Below is a small trained network, with its code and all its weights. Each question gives an input and a target symbol and asks what happens when units are switched off, that is, made to give their printed mean instead of their output.

import numpy as np


def w(rows, s, z=0):
    codes = np.array(rows[::2]) - 128.0
    scale = np.full(codes.shape[1], s)
    scale[-1] = z or s
    return codes * scale


def norm(h):
    return h / np.sqrt((h * h).mean(-1, keepdims=True) + 1e-5)


def f(y):
    return y / 2 * (1 + np.tanh(0.7978845608 * (y + 0.044715 * y**3)))


def softmax(a):
    e = np.exp(a - a.max(-1, keepdims=True))
    return e / e.sum(-1, keepdims=True)


def log_softmax(a):
    a = a - a.max(-1, keepdims=True)
    return a - np.log(np.exp(a).sum(-1, keepdims=True))


def net(x, mask):
    ids = ['βεζηθξτφ'.index(c) for c in x.split()]
    T = len(ids)
    res = E[ids] + P[:T]
    u = 0
    for l in range(2):
        q, k, v = (norm(res) @ M[l].T for M in (Q, K, V))
        z = softmax(np.where(np.tri(T) > 0, q @ k.T / 4**0.5, -1e9)) @ v
        res = res + np.where(mask[u], z, O[l][:, -1]) @ O[l][:, :-1]
        u += 1
        y = f(norm(res) @ A[l][:, :-1].T + A[l][:, -1])
        res = res + np.where(mask[u : u + 16], y, B[l][:, -1]) @ B[l][:, :-1]
        u += 16
    return log_softmax(norm(res)[-1] @ U[:, :-1].T + U[:, -1])


Q, K, V, O, A, B = {}, {}, {}, {}, {}, {}
E = w([
[61,148,254],'β',
[108,173,124],'ε',
[105,179,114],'ζ',
[221,117,90],'η',
[30,107,143],'θ',
[63,128,124],'ξ',
[197,77,114],'τ',
[64,126,120],'φ',
],0.008)
P = w([
[32,92,121],'0',
[197,71,254],'1',
[121,80,38],'2',
[39,97,158],'3',
[139,34,218],'4',
[45,220,159],'5',
],0.0037)
Q[0] = w([
[15,69,170],'0.h0',
[207,158,2],'0.h0',
[130,224,91],'0.h0',
[6,224,196],'0.h0',
],0.0066)
K[0] = w([
[69,85,194],'0.h0',
[150,126,1],'0.h0',
[114,172,98],'0.h0',
[41,166,198],'0.h0',
],0.007)
V[0] = w([
[68,152,117],'0.h0',
[71,101,253],'0.h0',
[78,127,207],'0.h0',
[226,94,135],'0.h0',
],0.0044)
O[0] = w([
[240,177,129,49],'0.h0',
[178,33,47,145],'0.h0',
[133,65,183,109],'0.h0',
[3,115,87,249],'0.h0',
],0.004,0.0011)
A[0] = w([
[89,168,76,141],'0.n0',
[69,159,147,113],'0.n1',
[104,81,41,141],'0.n2',
[132,74,169,96],'0.n3',
[116,6,169,146],'0.n4',
[75,41,219,40],'0.n5',
[160,41,110,155],'0.n6',
[166,95,234,1],'0.n7',
[127,141,197,85],'0.n8',
[103,133,115,119],'0.n9',
[139,84,78,130],'0.n10',
[41,145,121,99],'0.n11',
[102,167,255,105],'0.n12',
[101,173,75,132],'0.n13',
[110,135,123,111],'0.n14',
[157,132,160,123],'0.n15',
],0.0062,0.002)
B[0] = w([
[121,92,146,174],'0.n0',
[149,115,147,146],'0.n1',
[102,146,191,186],'0.n2',
[132,130,91,161],'0.n3',
[166,170,3,254],'0.n4',
[108,105,63,216],'0.n5',
[148,197,119,193],'0.n6',
[165,104,160,175],'0.n7',
[146,118,153,134],'0.n8',
[147,109,161,133],'0.n9',
[119,171,195,151],'0.n10',
[139,137,179,164],'0.n11',
[168,123,189,180],'0.n12',
[111,87,141,168],'0.n13',
[133,122,138,126],'0.n14',
[128,114,122,131],'0.n15',
],0.0053,0.003)
Q[1] = w([
[115,212,188],'1.h0',
[60,138,254],'1.h0',
[125,33,94],'1.h0',
[96,100,83],'1.h0',
],0.0052)
K[1] = w([
[173,106,2],'1.h0',
[224,91,87],'1.h0',
[136,150,203],'1.h0',
[166,113,215],'1.h0',
],0.0065)
V[1] = w([
[83,97,31],'1.h0',
[103,103,122],'1.h0',
[201,138,85],'1.h0',
[198,2,129],'1.h0',
],0.0058)
O[1] = w([
[48,83,74,221],'1.h0',
[128,122,157,192],'1.h0',
[153,87,4,3],'1.h0',
[184,29,112,159],'1.h0',
],0.0032,0.00063)
A[1] = w([
[181,97,104,61],'1.n0',
[67,179,205,173],'1.n1',
[145,74,200,157],'1.n2',
[145,145,153,84],'1.n3',
[73,154,122,73],'1.n4',
[166,142,206,85],'1.n5',
[78,113,161,122],'1.n6',
[197,30,42,171],'1.n7',
[110,61,128,164],'1.n8',
[221,113,62,5],'1.n9',
[141,114,181,97],'1.n10',
[160,228,128,48],'1.n11',
[130,128,71,152],'1.n12',
[87,157,164,94],'1.n13',
[117,164,165,69],'1.n14',
[255,90,145,146],'1.n15',
],0.0074,0.0018)
B[1] = w([
[89,123,165,138],'1.n0',
[105,122,218,226],'1.n1',
[136,203,96,192],'1.n2',
[99,160,80,118],'1.n3',
[140,54,143,149],'1.n4',
[118,157,2,156],'1.n5',
[137,132,206,163],'1.n6',
[150,97,228,252],'1.n7',
[186,203,176,164],'1.n8',
[38,102,246,187],'1.n9',
[103,207,37,140],'1.n10',
[141,220,142,149],'1.n11',
[185,111,149,170],'1.n12',
[102,105,209,150],'1.n13',
[84,148,126,126],'1.n14',
[121,37,110,233],'1.n15',
],0.0035,0.0029)
U = w([
[230,29,171,97],'β',
[254,159,88,155],'ε',
[164,247,102,251],'ζ',
[20,150,224,214],'η',
[68,91,97,34],'θ',
[97,128,88,12],'ξ',
[70,132,71,147],'τ',
[91,133,83,45],'φ',
],0.0086,0.0026)

Each question gives the input, a string of symbols that net reads in full, and the target symbol t.
The units are the heads (4 rows each of Q, K, V and O) and the neurons (one row each of A and B). Each row of codes is followed by its name. A weight is (code - 128) times the scale printed after its matrix; where a second scale follows, it is the last column's (O, A, B and U).
mask holds one flag per unit, layer by layer, with each layer's heads first. A switched-off unit (its flag False) gives its mean, the last column of its rows in O or B, instead of its output. The means were averaged over made-up inputs and are rounded, as every weight is.
A unit's drop is (log p(t) with every unit on - log p(t) with that unit switched off) / (log p(t) with every unit on - log p(t) with every unit switched off).
The circuit of an input: a set's keep is (log p(t) with only the set's units on - log p(t) with every unit switched off) / (log p(t) with every unit on - log p(t) with every unit switched off). Starting from the 12 units with the biggest drops (on a tie, the unit counted first), units are removed one at a time, each time the one whose removal leaves the highest keep (on an exact tie, the one counted first), for as long as the keep stays at least 0.8.
units of the circuit, in order: the units of the circuit, biggest drop first
most important unit: the unit with the biggest drop
k most important neurons: the k neurons with the biggest drops, biggest first
top k neurons in layer l: the k neurons of layer l with the biggest drops, biggest first
drop of u: that unit's drop, to one decimal
input β η ζ, target β: most important unit => 0.n4
input β η β ε, target ε: units of the circuit, in order => (0.h0, 0.n4)
input η θ τ, target η: 2 most important neurons => (0.n2, 0.n12)
input η η η, target η: units of the circuit, in order => (0.h0, 0.n4, 0.n2)
input η η η ζ, target ζ: top 2 neurons in layer 1 => (1.n5, 1.n9)
input ζ η η, target ζ: 4 most important neurons => (0.n5, 1.n15, 0.n4, 1.n9)
input β η τ η η, target ζ: top 3 neurons in layer 0 => (0.n6, 0.n10, 0.n2)
input η ζ η ζ, target ζ: 4 most important neurons => (1.n2, 0.n4, 1.n9, 1.n10)
input β φ ζ, target β: top 3 neurons in layer 0 => (0.n6, 0.n13, 0.n0)
input η β φ, target η: 4 most important neurons => (0.n2, 0.n10, 0.n5, 1.n15)
input β φ β τ ε, target β: 2 most important neurons => (1.n7, 1.n9)
input η η ε η θ, target β: 2 most important neurons => (0.n4, 1.n7)
input η β ξ, target η: 3 most important neurons => (0.n2, 0.n10, 0.n5)
input τ η β β ε η, target β: most important unit => 1.h0
input τ ζ ε ε, target ε: 2 most important neurons => (0.n4, 1.n2)
input ζ τ β ζ β ε, target β: 2 most important neurons => (0.n2, 0.n10)
input ζ φ τ, target ζ: top 2 neurons in layer 1 => (1.n15, 1.n11)
input ξ η β η φ, target β: 2 most important neurons => (1.n7, 1.n9)
input η φ ζ, target η: drop of 1.n5 => 0.1
input β η β, target β: drop of 0.h0 => 1.0
input η η β η, target η: drop of 0.n2 => 0.1
input τ τ ζ η β, target β: drop of 0.n4 => 0.1
input ζ ζ τ, target ζ: most important neuron => (0.n6)
